Here is a tiny trained network, its code and every weight. The questions are about switching its units off for an input and a class, where a switched-off unit gives its printed mean instead of its output.

import numpy as np


def w(rows, s, z=0):
    codes = np.array(rows[::2]) - 128.0
    scale = np.full(codes.shape[1], s)
    scale[-1] = z or s
    return codes * scale


def f(y):
    return np.maximum(y, 0)


def log_softmax(a):
    a = a - a.max(-1, keepdims=True)
    return a - np.log(np.exp(a).sum(-1, keepdims=True))


def net(x, mask):
    res = np.array(x, float).reshape(1, 6) / 4 @ E
    y = f(res @ A[0][:, :-1].T + A[0][:, -1])
    res = res + np.where(mask, y, B[0][:, -1]) @ B[0][:, :-1]
    return log_softmax(res[-1] @ U[:, :-1].T + U[:, -1])


A, B = {}, {}
E = w([
[126,108,136,113,115,121,119],'x0',
[202,143,53,40,103,69,200],'x1',
[142,149,116,124,126,155,122],'x2',
[160,158,210,177,21,113,159],'x3',
[120,109,134,127,120,107,121],'x4',
[255,189,216,70,193,85,96],'x5',
],0.013)
A[0] = w([
[118,138,145,75,216,101,60,139],'n0',
[132,100,167,121,155,136,47,132],'n1',
[149,109,126,92,196,120,103,79],'n2',
[107,96,67,97,225,119,80,246],'n3',
[184,125,122,84,175,97,144,130],'n4',
[95,112,123,124,183,120,54,152],'n5',
[180,129,99,5,107,66,214,151],'n6',
[166,151,84,153,127,133,190,142],'n7',
[170,148,115,193,28,120,181,182],'n8',
[104,94,63,43,81,129,121,151],'n9',
[87,120,118,129,206,176,90,175],'n10',
[84,125,202,165,152,198,48,254],'n11',
[109,79,63,105,156,121,137,171],'n12',
[106,150,49,106,147,101,105,124],'n13',
[177,140,174,179,166,99,70,134],'n14',
[106,43,85,187,93,127,98,186],'n15',
[172,147,159,120,147,98,99,136],'n16',
[205,161,233,74,183,114,92,173],'n17',
],0.013,0.0083)
B[0] = w([
[202,183,89,131,192,120,113,201],'n0',
[135,167,128,150,180,117,62,172],'n1',
[204,142,145,140,147,108,148,173],'n2',
[173,129,91,118,235,187,68,227],'n3',
[202,120,152,111,182,154,208,195],'n4',
[170,166,113,121,128,157,69,176],'n5',
[176,120,104,87,93,143,224,234],'n6',
[85,106,102,100,145,128,173,158],'n7',
[73,119,94,122,31,82,146,185],'n8',
[93,125,76,90,141,156,144,183],'n9',
[151,86,87,142,137,195,38,189],'n10',
[120,117,191,245,107,125,18,229],'n11',
[81,88,106,90,180,216,143,186],'n12',
[108,94,138,83,161,162,150,171],'n13',
[130,193,188,124,130,100,133,188],'n14',
[101,92,95,165,110,165,111,194],'n15',
[179,204,191,154,123,127,153,183],'n16',
[155,163,185,136,134,66,163,254],'n17',
],0.011,0.026)
U = w([
[128,39,71,167,133,223,48,128],'0',
[3,68,177,191,39,135,79,253],'1',
[152,178,145,113,232,95,35,69],'2',
[100,158,242,174,111,43,99,102],'3',
[48,79,72,2,194,192,143,153],'4',
[75,80,2,69,29,67,144,175],'5',
[205,115,88,88,200,131,165,74],'6',
[131,143,187,64,71,91,203,29],'7',
],0.0088,0.0033)

Each question gives the input, the list of numbers given to net, and the class t.
The units are the neurons (one row each of A and B). Each row of codes is followed by its name. A weight is (code - 128) times the scale printed after its matrix; where a second scale follows, it is the last column's (A, B and U).
mask holds one flag per neuron, in row order. A switched-off neuron (its flag False) gives its mean, the last column of its row in B, instead of its output. The means were averaged over made-up inputs and are rounded, as every weight is.
A unit's drop is (log p(t) with every unit on - log p(t) with that unit switched off) / (log p(t) with every unit on - log p(t) with every unit switched off).
The circuit of an input: a set's keep is (log p(t) with only the set's units on - log p(t) with every unit switched off) / (log p(t) with every unit on - log p(t) with every unit switched off). Starting from the 12 units with the biggest drops (on a tie, the unit counted first), units are removed one at a time, each time the one whose removal leaves the highest keep (on an exact tie, the one counted first), for as long as the keep stays at least 0.8.
circuit, biggest first: the units of the circuit, biggest drop first
top k neurons: the k neurons with the biggest drops, biggest first
drop when u is switched off: that unit's drop, to one decimal
input [4,8,1,8,-5,0], class 5: circuit, biggest first : n8
input [-8,1,6,-8,3,6], class 6: top 4 neurons : n11, n4, n6, n2
input [4,-8,-1,2,4,5], class 3: top 2 neurons : n3, n11
input [-4,2,7,0,0,8], class 6: top 3 neurons : n0, n4, n8
input [2,1,0,-8,8,-7], class 4: top 3 neurons : n11, n12, n9
input [-3,1,6,5,4,-4], class 5: top 2 neurons : n11, n8
input [5,-4,-4,-3,-3,0], class 0: top 3 neurons : n17, n10, n16
input [-6,-7,-7,1,-2,7], class 3: top 3 neurons : n3, n17, n11
input [-6,1,4,1,-1,5], class 7: top 2 neurons : n3, n11
input [2,-2,5,-5,6,0], class 0: drop when n17 is switched off : 0.4
input [5,5,0,1,-8,4], class 7: drop when n3 is switched off : 0.3
input [6,1,-8,3,-7,-5], class 5: drop when n11 is switched off : 0.5
input [3,2,-4,4,-3,-8], class 5: drop when n11 is switched off : 0.3
input [-1,7,-2,2,-4,-5], class 5: top neuron : n8
